Below is a small trained network, with its code and all its weights. Each question gives an input and a class and asks what happens when units are switched off, that is, made to give their printed mean instead of their output.

import numpy as np


def w(rows, s, z=0):
    codes = np.array(rows[::2]) - 128.0
    scale = np.full(codes.shape[1], s)
    scale[-1] = z or s
    return codes * scale


def norm(h):
    return h / np.sqrt((h * h).mean(-1, keepdims=True) + 1e-5)


def f(y):
    return np.maximum(y, 0)


def log_softmax(a):
    a = a - a.max(-1, keepdims=True)
    return a - np.log(np.exp(a).sum(-1, keepdims=True))


def net(x, mask):
    res = np.array(x, float).reshape(1, 4) / 4 @ E
    u = 0
    for l in range(2):
        y = f(norm(res) @ A[l][:, :-1].T + A[l][:, -1])
        res = res + np.where(mask[u : u + 3], y, B[l][:, -1]) @ B[l][:, :-1]
        u += 3
    return log_softmax(norm(res)[-1] @ U[:, :-1].T + U[:, -1])


A, B = {}, {}
E = w([
[1,73,95,53],'x0',
[134,129,124,128],'x1',
[175,169,215,34],'x2',
[198,95,94,87],'x3',
],0.0041)
A[0] = w([
[220,73,57,84,253],'0.n1',
[24,157,46,47,129],'0.n2',
[2,208,242,226,209],'0.n3',
],0.0059,0.0032)
B[0] = w([
[88,232,23,133,217],'0.n1',
[159,100,227,146,220],'0.n2',
[146,179,2,92,253],'0.n3',
],0.008,0.0053)
A[1] = w([
[172,114,174,119,1],'1.n1',
[121,93,108,231,189],'1.n2',
[250,128,120,200,24],'1.n3',
],0.014,0.00094)
B[1] = w([
[143,183,82,174,147],'1.n1',
[187,202,254,12,218],'1.n2',
[37,48,161,111,253],'1.n3',
],0.0088,0.0048)
U = w([
[140,182,163,53,209],'0',
[112,181,124,108,235],'1',
[118,159,30,102,147],'2',
[77,33,221,70,147],'3',
[179,136,120,167,43],'4',
[220,2,134,235,17],'5',
[195,6,129,180,3],'6',
[166,23,133,241,3],'7',
],0.0095,0.0043)

Each question gives the input, the list of numbers given to net, and the class t.
The units are the neurons (one row each of A and B). Each row of codes is followed by its name. A weight is (code - 128) times the scale printed after its matrix; where a second scale follows, it is the last column's (A, B and U).
mask holds one flag per neuron, layer by layer. A switched-off neuron (its flag False) gives its mean, the last column of its row in B, instead of its output. The means were averaged over made-up inputs and are rounded, as every weight is.
A unit's drop is (log p(t) with every unit on - log p(t) with that unit switched off) / (log p(t) with every unit on - log p(t) with every unit switched off).
The circuit of an input: a set's keep is (log p(t) with only the set's units on - log p(t) with every unit switched off) / (log p(t) with every unit on - log p(t) with every unit switched off). Starting from all 6 units, units are removed one at a time, each time the one whose removal leaves the highest keep (on an exact tie, the one counted first), for as long as the keep stays at least 0.8.
units of the circuit, in order: the units of the circuit, biggest drop first
top k neurons: the k neurons with the biggest drops, biggest first
k most important neurons of layer l: the k neurons of layer l with the biggest drops, biggest first
drop of u: that unit's drop, to one decimal
input [-6,-5,2,-7], class 2: units of the circuit, in order	0.n3; 1.n2
input [-5,1,-3,-7], class 2: units of the circuit, in order	0.n3
input [-8,-6,-7,-6], class 3: top 2 neurons	0.n1; 1.n3
input [2,5,-5,5], class 0: units of the circuit, in order	0.n3; 1.n2
input [-2,3,3,5], class 2: 2 most important neurons of layer 0	0.n1; 0.n2
input [8,3,-5,1], class 3: 2 most important neurons of layer 0	0.n2; 0.n3
input [3,5,-7,5], class 0: 2 most important neurons of layer 1	1.n2; 1.n3
input [-8,-3,-2,-6], class 3: top 2 neurons	1.n3; 0.n1
input [-7,1,5,-8], class 2: top 3 neurons	0.n3; 0.n2; 1.n2
input [-7,2,3,8], class 2: units of the circuit, in order	0.n1; 1.n2
input [-7,0,1,-6], class 3: top 3 neurons	1.n3; 0.n1; 1.n1
input [7,3,-7,-5], class 0: top 3 neurons	1.n2; 1.n3; 0.n2
input [-6,8,-8,7], class 0: top 4 neurons	1.n2; 0.n3; 0.n1; 0.n2
input [4,1,0,-2], class 3: top 2 neurons	0.n1; 0.n2
input [-5,6,-7,1], class 0: top 3 neurons	1.n2; 0.n2; 0.n1
input [-8,-7,-4,-3], class 3: top neuron	1.n3
input [7,0,-1,2], class 3: top 3 neurons	0.n2; 0.n3; 1.n2
input [-1,-2,-4,0], class 0: top 2 neurons	1.n2; 0.n3
input [-4,2,3,-8], class 2: top 2 neurons	0.n3; 1.n2
input [-8,-7,-8,3], class 0: top 3 neurons	1.n2; 0.n1; 0.n2
input [-5,2,-3,1], class 3: most important neuron of layer 0	0.n3
input [-1,1,-7,-2], class 0: top 2 neurons	1.n2; 0.n1
input [-7,3,-6,-4], class 3: top 2 neurons	1.n3; 0.n1
input [4,3,-8,-8], class 0: 2 most important neurons of layer 1	1.n2; 1.n3
input [2,-3,5,7], class 2: units of the circuit, in order	1.n2; 0.n1
input [-3,3,-2,-8], class 2: drop of 0.n3	2.0
input [-8,-2,7,1], class 3: drop of 0.n3	0.6
input [-1,-1,-1,-4], class 2: drop of 1.n2	0.1
input [-8,-2,-3,-6], class 3: drop of 0.n1	1.0
